Below is a small trained network, with its code and all its weights. Each question gives an input and a target symbol and asks what happens when units are switched off, that is, made to give their printed mean instead of their output.

import numpy as np


def w(rows, s, z=0):
    codes = np.array(rows[::2]) - 128.0
    scale = np.full(codes.shape[1], s)
    scale[-1] = z or s
    return codes * scale


def f(y):
    return y / 2 * (1 + np.tanh(0.7978845608 * (y + 0.044715 * y**3)))


def softmax(a):
    e = np.exp(a - a.max(-1, keepdims=True))
    return e / e.sum(-1, keepdims=True)


def log_softmax(a):
    a = a - a.max(-1, keepdims=True)
    return a - np.log(np.exp(a).sum(-1, keepdims=True))


def net(x, mask):
    ids = ['ΓΘΠΣΩαβδεημξτφψ'.index(c) for c in x.split()]
    T = len(ids)
    res = E[ids] + P[:T]
    q, k, v = (res @ M[0].T for M in (Q, K, V))
    z = softmax(np.where(np.tri(T) > 0, q @ k.T / 3**0.5, -1e9)) @ v
    res = res + np.where(mask[0], z, O[0][:, -1]) @ O[0][:, :-1]
    y = f(res @ A[0][:, :-1].T + A[0][:, -1])
    res = res + np.where(mask[1:13], y, B[0][:, -1]) @ B[0][:, :-1]
    return log_softmax(res[-1] @ U[:, :-1].T + U[:, -1])


Q, K, V, O, A, B = {}, {}, {}, {}, {}, {}
E = w([
[165,98,172,125],'Γ',
[138,93,125,100],'Θ',
[149,107,140,95],'Π',
[110,146,50,9],'Σ',
[146,89,151,117],'Ω',
[123,72,116,75],'α',
[85,84,34,63],'β',
[118,123,80,31],'δ',
[206,195,113,202],'ε',
[119,108,110,65],'η',
[129,52,158,109],'μ',
[107,23,121,87],'ξ',
[155,183,79,119],'τ',
[197,233,91,141],'φ',
[48,91,50,203],'ψ',
],0.013)
P = w([
[177,111,3,93],'0',
[124,166,161,119],'1',
[238,105,144,150],'2',
[111,172,175,144],'3',
[228,94,154,145],'4',
[97,181,168,138],'5',
[229,95,138,140],'6',
[110,166,168,141],'7',
[224,105,124,131],'8',
],0.016)
Q[0] = w([
[34,152,134,184],'head 1',
[203,120,62,129],'head 1',
[162,2,138,142],'head 1',
],0.0081)
K[0] = w([
[165,145,250,101],'head 1',
[172,127,22,74],'head 1',
[174,162,93,68],'head 1',
],0.012)
V[0] = w([
[102,76,133,56],'head 1',
[148,247,90,74],'head 1',
[99,112,57,179],'head 1',
],0.014)
O[0] = w([
[61,99,135,25,171],'head 1',
[145,249,82,125,254],'head 1',
[60,92,96,180,255],'head 1',
],0.014,0.0058)
A[0] = w([
[138,105,74,69,168],'neuron 1',
[99,43,179,82,86],'neuron 2',
[84,161,151,191,69],'neuron 3',
[158,86,123,123,254],'neuron 4',
[202,122,101,139,157],'neuron 5',
[120,146,188,40,20],'neuron 6',
[254,57,85,104,123],'neuron 7',
[111,52,96,194,37],'neuron 8',
[141,166,96,205,119],'neuron 9',
[126,137,165,156,106],'neuron 10',
[51,175,104,139,231],'neuron 11',
[177,75,104,116,95],'neuron 12',
],0.012,0.0054)
B[0] = w([
[144,115,226,177,200],'neuron 1',
[149,96,183,117,154],'neuron 2',
[91,135,114,92,160],'neuron 3',
[12,247,46,163,167],'neuron 4',
[98,55,92,73,171],'neuron 5',
[114,61,2,109,150],'neuron 6',
[74,133,26,51,155],'neuron 7',
[197,158,115,120,189],'neuron 8',
[133,42,182,90,225],'neuron 9',
[92,81,137,158,130],'neuron 10',
[162,154,195,139,246],'neuron 11',
[152,244,53,75,135],'neuron 12',
],0.0078,0.011)
U = w([
[128,140,39,92,111],'Γ',
[122,126,118,113,102],'Θ',
[153,147,101,94,151],'Π',
[181,212,151,140,133],'Σ',
[113,141,73,114,108],'Ω',
[106,88,172,93,150],'α',
[35,128,250,220,252],'β',
[201,151,185,113,135],'δ',
[224,50,99,88,127],'ε',
[144,140,150,111,125],'η',
[99,123,113,75,134],'μ',
[114,57,174,74,124],'ξ',
[242,113,181,114,140],'τ',
[255,132,113,98,58],'φ',
[182,144,48,239,126],'ψ',
],0.0089,0.0038)

Each question gives the input, a string of symbols that net reads in full, and the target symbol t.
The units are the heads (3 rows each of Q, K, V and O) and the neurons (one row each of A and B). Each row of codes is followed by its name. A weight is (code - 128) times the scale printed after its matrix; where a second scale follows, it is the last column's (O, A, B and U).
mask holds one flag per unit, heads first, then neurons. A switched-off unit (its flag False) gives its mean, the last column of its rows in O or B, instead of its output. The means were averaged over made-up inputs and are rounded, as every weight is.
A unit's drop is (log p(t) with every unit on - log p(t) with that unit switched off) / (log p(t) with every unit on - log p(t) with every unit switched off).
The circuit of an input: a set's keep is (log p(t) with only the set's units on - log p(t) with every unit switched off) / (log p(t) with every unit on - log p(t) with every unit switched off). Starting from the 12 units with the biggest drops (on a tie, the unit counted first), units are removed one at a time, each time the one whose removal leaves the highest keep (on an exact tie, the one counted first), for as long as the keep stays at least 0.8.
units of the circuit, in order: the units of the circuit, biggest drop first
top k neurons: the k neurons with the biggest drops, biggest first
drop of u: that unit's drop, to one decimal
input Σ α Σ α Π ε ε, target Σ: units of the circuit, in order	(head 1)
input ε Γ ψ μ φ, target ε: units of the circuit, in order	(neuron 9; neuron 5; head 1)
input Π ψ μ τ, target β: units of the circuit, in order	(head 1; neuron 8)
input Σ δ Σ β φ Π Θ, target Σ: units of the circuit, in order	(head 1; neuron 11)
input Σ τ τ Γ Σ β ξ, target Σ: units of the circuit, in order	(head 1; neuron 11; neuron 1)
input Σ δ Γ Γ η, target Σ: units of the circuit, in order	(head 1; neuron 11)
input Γ β δ ψ ψ α Π ε δ, target Γ: units of the circuit, in order	(neuron 7; neuron 9)
input Γ ψ ψ Ω Ω ε β, target Γ: units of the circuit, in order	(neuron 7; neuron 4)
input Σ Θ ψ, target Σ: top 2 neurons	(neuron 11; neuron 5)
input Γ Π τ, target Γ: units of the circuit, in order	(neuron 7; neuron 11; neuron 5)
input ψ ψ Θ Ω Ω Θ Π, target ψ: units of the circuit, in order	(head 1; neuron 8)
input ψ δ δ ψ φ μ Θ ψ δ, target ψ: units of the circuit, in order	(head 1; neuron 8; neuron 9)
input ξ ψ Ω ψ Σ, target ξ: top 2 neurons	(neuron 2; neuron 1)
input ξ δ ξ φ η ε Π, target ξ: units of the circuit, in order	(head 1)
input Σ Ω ψ Γ Σ, target Σ: top 3 neurons	(neuron 11; neuron 1; neuron 9)
input τ Γ ε ε, target τ: top 2 neurons	(neuron 9; neuron 4)
input ψ μ μ, target ψ: top 2 neurons	(neuron 8; neuron 4)
input ξ ψ ψ Γ Γ ψ ψ δ δ, target ξ: top 2 neurons	(neuron 2; neuron 1)
input α Θ μ μ, target ξ: top 2 neurons	(neuron 2; neuron 6)
input ε Γ Σ μ ε, target ε: top 2 neurons	(neuron 9; neuron 5)
input β μ ξ τ ψ Σ Π, target β: top neuron	(neuron 1)
input μ μ Γ μ, target ξ: top 3 neurons	(neuron 2; neuron 6; neuron 8)
input ψ β ψ Γ μ ε Γ, target ψ: drop of neuron 8	0.4
input ξ ψ Γ, target ξ: drop of neuron 10	0.0
